Below is a small trained network, with its code and all its weights. Each question gives an input and a class and asks what happens when units are switched off, that is, made to give their printed mean instead of their output.

import numpy as np


def w(rows, s, z=0):
    codes = np.array(rows[::2]) - 128.0
    scale = np.full(codes.shape[1], s)
    scale[-1] = z or s
    return codes * scale


def f(y):
    return np.maximum(y, 0)


def log_softmax(a):
    a = a - a.max(-1, keepdims=True)
    return a - np.log(np.exp(a).sum(-1, keepdims=True))


def net(x, mask):
    res = np.array(x, float).reshape(1, 8) / 4 @ E
    y = f(res @ A[0][:, :-1].T + A[0][:, -1])
    res = res + np.where(mask, y, B[0][:, -1]) @ B[0][:, :-1]
    return log_softmax(res[-1] @ U[:, :-1].T + U[:, -1])


A, B = {}, {}
E = w([
[97,185,23,192],'x0',
[179,131,101,93],'x1',
[2,171,100,46],'x2',
[40,105,165,165],'x3',
[28,139,222,112],'x4',
[66,22,76,186],'x5',
[75,196,106,163],'x6',
[116,109,65,78],'x7',
],0.0076)
A[0] = w([
[93,90,202,114,76],'N1',
[99,78,124,96,85],'N2',
[138,177,197,210,100],'N3',
[141,152,134,54,80],'N4',
[157,115,89,103,1],'N5',
[144,137,208,93,88],'N6',
[101,115,203,110,120],'N7',
[104,103,221,114,78],'N8',
[139,196,164,157,84],'N9',
[130,162,194,147,108],'N10',
[62,175,112,106,80],'N11',
[107,94,203,85,111],'N12',
[183,138,65,130,166],'N13',
[118,69,133,225,136],'N14',
[174,189,181,171,117],'N15',
[131,124,138,132,37],'N16',
[105,55,174,207,96],'N17',
[212,175,85,94,99],'N18',
[159,255,212,165,63],'N19',
[57,225,61,79,112],'N20',
[125,99,205,61,123],'N21',
[76,139,54,193,118],'N22',
[156,175,82,170,109],'N23',
[214,138,204,133,157],'N24',
[162,41,152,171,166],'N25',
[68,152,145,96,73],'N26',
[156,85,191,147,100],'N27',
[237,178,76,73,113],'N28',
[92,151,135,70,77],'N29',
],0.0078,0.0096)
B[0] = w([
[84,63,175,106,176],'N1',
[186,127,188,190,150],'N2',
[118,92,198,220,180],'N3',
[198,160,63,154,161],'N4',
[111,109,133,173,130],'N5',
[176,169,185,105,181],'N6',
[159,99,189,106,201],'N7',
[76,114,214,77,185],'N8',
[130,183,174,206,157],'N9',
[110,130,179,157,171],'N10',
[146,145,129,93,177],'N11',
[151,112,178,74,204],'N12',
[128,70,53,125,240],'N13',
[21,48,148,169,220],'N14',
[230,153,178,152,187],'N15',
[169,134,120,144,128],'N16',
[72,48,114,147,195],'N17',
[209,114,35,125,205],'N18',
[117,205,184,216,199],'N19',
[75,220,40,37,237],'N20',
[157,128,204,66,223],'N21',
[7,138,97,92,208],'N22',
[174,230,2,100,177],'N23',
[201,107,112,119,253],'N24',
[110,26,75,159,253],'N25',
[111,128,117,87,171],'N26',
[46,86,150,86,177],'N27',
[187,80,107,122,244],'N28',
[109,180,72,110,164],'N29',
],0.0062,0.0059)
U = w([
[214,208,219,233,72],'0',
[114,149,157,61,246],'1',
[96,157,84,109,82],'2',
[160,60,80,156,203],'3',
[189,16,123,106,215],'4',
[153,45,235,62,3],'5',
[255,104,78,134,16],'6',
[100,22,149,173,104],'7',
],0.0096,0.0061)

Each question gives the input, the list of numbers given to net, and the class t.
The units are the neurons (one row each of A and B). Each row of codes is followed by its name. A weight is (code - 128) times the scale printed after its matrix; where a second scale follows, it is the last column's (A, B and U).
mask holds one flag per neuron, in row order. A switched-off neuron (its flag False) gives its mean, the last column of its row in B, instead of its output. The means were averaged over made-up inputs and are rounded, as every weight is.
A unit's drop is (log p(t) with every unit on - log p(t) with that unit switched off) / (log p(t) with every unit on - log p(t) with every unit switched off).
The circuit of an input: a set's keep is (log p(t) with only the set's units on - log p(t) with every unit switched off) / (log p(t) with every unit on - log p(t) with every unit switched off). Starting from the 12 units with the biggest drops (on a tie, the unit counted first), units are removed one at a time, each time the one whose removal leaves the highest keep (on an exact tie, the one counted first), for as long as the keep stays at least 0.8.
circuit, biggest first: the units of the circuit, biggest drop first
top k neurons: the k neurons with the biggest drops, biggest first
drop when u is switched off: that unit's drop, to one decimal
input [1,1,-8,6,-7,4,-5,5], class 7: top neuron : [N14]
input [-5,8,-8,-7,8,-3,4,0], class 0: circuit, biggest first : [N19, N15]
input [2,-2,4,5,-5,4,0,4], class 2: top 2 neurons : [N22, N20]
input [-6,-5,-3,0,2,-3,4,-6], class 0: top 2 neurons : [N19, N15]
input [8,-7,-4,5,-4,0,8,0], class 2: circuit, biggest first : [N22, N23]
input [8,3,1,4,-4,3,-1,8], class 2: top 2 neurons : [N22, N20]
input [2,-2,2,-5,1,-6,0,0], class 0: top 2 neurons : [N19, N25]
input [0,-2,5,8,4,-5,5,-7], class 0: top 3 neurons : [N19, N3, N9]
input [6,7,-7,7,2,-1,7,5], class 2: top 2 neurons : [N22, N23]
input [7,4,-3,7,-4,5,5,8], class 2: drop when N22 is switched off : 0.4
input [-1,-3,-8,7,-6,5,-3,-1], class 7: drop when N14 is switched off : 0.2
input [2,8,1,-5,2,2,8,2], class 2: drop when N28 is switched off : 0.0
